Below are the code and all the weights of a small trained network. Each question names an input and a target symbol and asks about switching units off, where a switched-off unit gives its printed mean instead of its output.

import numpy as np


def w(rows, s, z=0):
    codes = np.array(rows[::2]) - 128.0
    scale = np.full(codes.shape[1], s)
    scale[-1] = z or s
    return codes * scale


def norm(h):
    return h / np.sqrt((h * h).mean(-1, keepdims=True) + 1e-5)


def f(y):
    return np.maximum(y, 0)


def softmax(a):
    e = np.exp(a - a.max(-1, keepdims=True))
    return e / e.sum(-1, keepdims=True)


def log_softmax(a):
    a = a - a.max(-1, keepdims=True)
    return a - np.log(np.exp(a).sum(-1, keepdims=True))


def net(x, mask):
    ids = ['Παβεζηλμτφψω'.index(c) for c in x.split()]
    T = len(ids)
    res = E[ids] + P[:T]
    r = norm(res)
    for j in range(3):
        rows = slice(3 * j, 3 * j + 3)
        q, k, v = (r @ M[0][rows].T for M in (Q, K, V))
        z = softmax(np.where(np.tri(T) > 0, q @ k.T / 3**0.5, -1e9)) @ v
        o = O[0][rows]
        res = res + np.where(mask[j], z, o[:, -1]) @ o[:, :-1]
    y = f(norm(res) @ A[0][:, :-1].T + A[0][:, -1])
    res = res + np.where(mask[3:11], y, B[0][:, -1]) @ B[0][:, :-1]
    return log_softmax(norm(res)[-1] @ U[:, :-1].T + U[:, -1])


Q, K, V, O, A, B = {}, {}, {}, {}, {}, {}
E = w([
[127,74,197,109],'Π',
[174,139,87,115],'α',
[141,108,140,32],'β',
[189,118,6,75],'ε',
[47,109,77,153],'ζ',
[221,109,131,177],'η',
[96,76,101,164],'λ',
[165,135,141,188],'μ',
[145,217,214,135],'τ',
[4,161,99,38],'φ',
[221,170,224,162],'ψ',
[32,145,144,119],'ω',
],0.017)
P = w([
[220,99,112,193],'0',
[117,71,120,147],'1',
[162,88,105,183],'2',
[119,92,108,165],'3',
[74,79,120,158],'4',
[100,92,105,175],'5',
[64,85,114,167],'6',
[68,62,120,159],'7',
[83,109,116,186],'8',
[58,69,115,165],'9',
[63,98,122,175],'10',
[41,86,128,151],'11',
[152,4,134,133],'12',
],0.0031)
Q[0] = w([
[141,133,100,78],'h1',
[161,159,148,30],'h1',
[181,84,79,142],'h1',
[185,126,52,51],'h2',
[169,89,246,243],'h2',
[150,122,169,42],'h2',
[87,206,180,107],'h3',
[176,142,212,181],'h3',
[199,187,61,217],'h3',
],0.013)
K[0] = w([
[90,159,155,91],'h1',
[95,75,173,57],'h1',
[98,170,175,144],'h1',
[212,122,36,50],'h2',
[140,21,231,185],'h2',
[118,93,170,97],'h2',
[76,184,184,110],'h3',
[164,202,130,170],'h3',
[181,191,3,163],'h3',
],0.013)
V[0] = w([
[141,166,81,109],'h1',
[128,118,73,106],'h1',
[130,124,137,173],'h1',
[169,112,98,9],'h2',
[96,103,160,109],'h2',
[83,99,172,80],'h2',
[181,128,212,161],'h3',
[144,161,136,48],'h3',
[101,184,177,127],'h3',
],0.011)
O[0] = w([
[195,114,131,79,67],'h1',
[142,88,116,91,102],'h1',
[118,188,110,172,121],'h1',
[2,24,254,75,191],'h2',
[48,133,152,156,207],'h2',
[27,138,154,159,243],'h2',
[56,124,201,203,254],'h3',
[43,95,152,48,121],'h3',
[41,175,112,77,110],'h3',
],0.0067,0.0059)
A[0] = w([
[108,75,179,78,146],'n1',
[115,88,27,176,110],'n2',
[121,68,77,134,46],'n3',
[118,132,75,71,110],'n4',
[32,109,104,83,251],'n5',
[199,254,196,102,202],'n6',
[198,119,98,136,110],'n7',
[221,138,198,153,156],'n8',
],0.011,0.0022)
B[0] = w([
[113,185,151,163,220],'n1',
[161,52,190,188,161],'n2',
[182,87,129,115,141],'n3',
[127,184,84,95,139],'n4',
[188,81,30,161,255],'n5',
[61,134,39,64,155],'n6',
[88,93,121,89,150],'n7',
[108,182,247,87,165],'n8',
],0.012,0.0081)
U = w([
[30,87,170,248,186],'Π',
[159,109,186,66,148],'α',
[17,55,164,45,6],'β',
[172,76,98,90,211],'ε',
[191,130,100,178,72],'ζ',
[215,182,214,169,113],'η',
[209,92,134,220,1],'λ',
[178,215,148,210,61],'μ',
[42,230,108,99,52],'τ',
[50,144,56,89,21],'φ',
[93,237,184,109,111],'ψ',
[102,175,20,199,90],'ω',
],0.011,0.0045)

Each question gives the input, a string of symbols that net reads in full, and the target symbol t.
The units are the heads (3 rows each of Q, K, V and O) and the neurons (one row each of A and B). Each row of codes is followed by its name. A weight is (code - 128) times the scale printed after its matrix; where a second scale follows, it is the last column's (O, A, B and U).
mask holds one flag per unit, heads first, then neurons. A switched-off unit (its flag False) gives its mean, the last column of its rows in O or B, instead of its output. The means were averaged over made-up inputs and are rounded, as every weight is.
A unit's drop is (log p(t) with every unit on - log p(t) with that unit switched off) / (log p(t) with every unit on - log p(t) with every unit switched off).
The circuit of an input: a set's keep is (log p(t) with only the set's units on - log p(t) with every unit switched off) / (log p(t) with every unit on - log p(t) with every unit switched off). Starting from all 11 units, units are removed one at a time, each time the one whose removal leaves the highest keep (on an exact tie, the one counted first), for as long as the keep stays at least 0.8.
units of the circuit, in order: the units of the circuit, biggest drop first
most important unit: the unit with the biggest drop
k most important neurons: the k neurons with the biggest drops, biggest first
which heads matter: for each layer, one digit per head in row order, 1 if its drop is at least 0.15 and else 0, layers parted by /
drop of u: that unit's drop, to one decimal
input μ β Π η α η η β Π Π η α, target α: which heads matter => 011
input η β β η, target η: which heads matter => 011
input λ β Π Π ε η, target η: which heads matter => 001
input ψ ω ω ω ζ λ, target λ: units of the circuit, in order => h3, n2
input λ Π μ Π μ η β Π τ ω Π Π β, target Π: which heads matter => 000
input ω Π μ ε μ η μ φ β ω Π ψ, target ψ: units of the circuit, in order => n8, n6
input μ μ ω τ, target τ: 2 most important neurons => n6, n5
input β ω η ψ Π Π ε, target ε: which heads matter => 001
input ψ ω β β α η Π β Π ω, target ω: which heads matter => 010
input Π Π φ φ τ ψ λ Π β β ω μ β, target Π: which heads matter => 000
input α φ η, target α: most important unit => n8
input β λ Π Π Π ε α Π ω ψ, target ψ: drop of n8 => 0.2
input ψ β β μ, target μ: drop of n6 => 0.1
input ψ ε λ ε τ, target τ: drop of n6 => 0.5
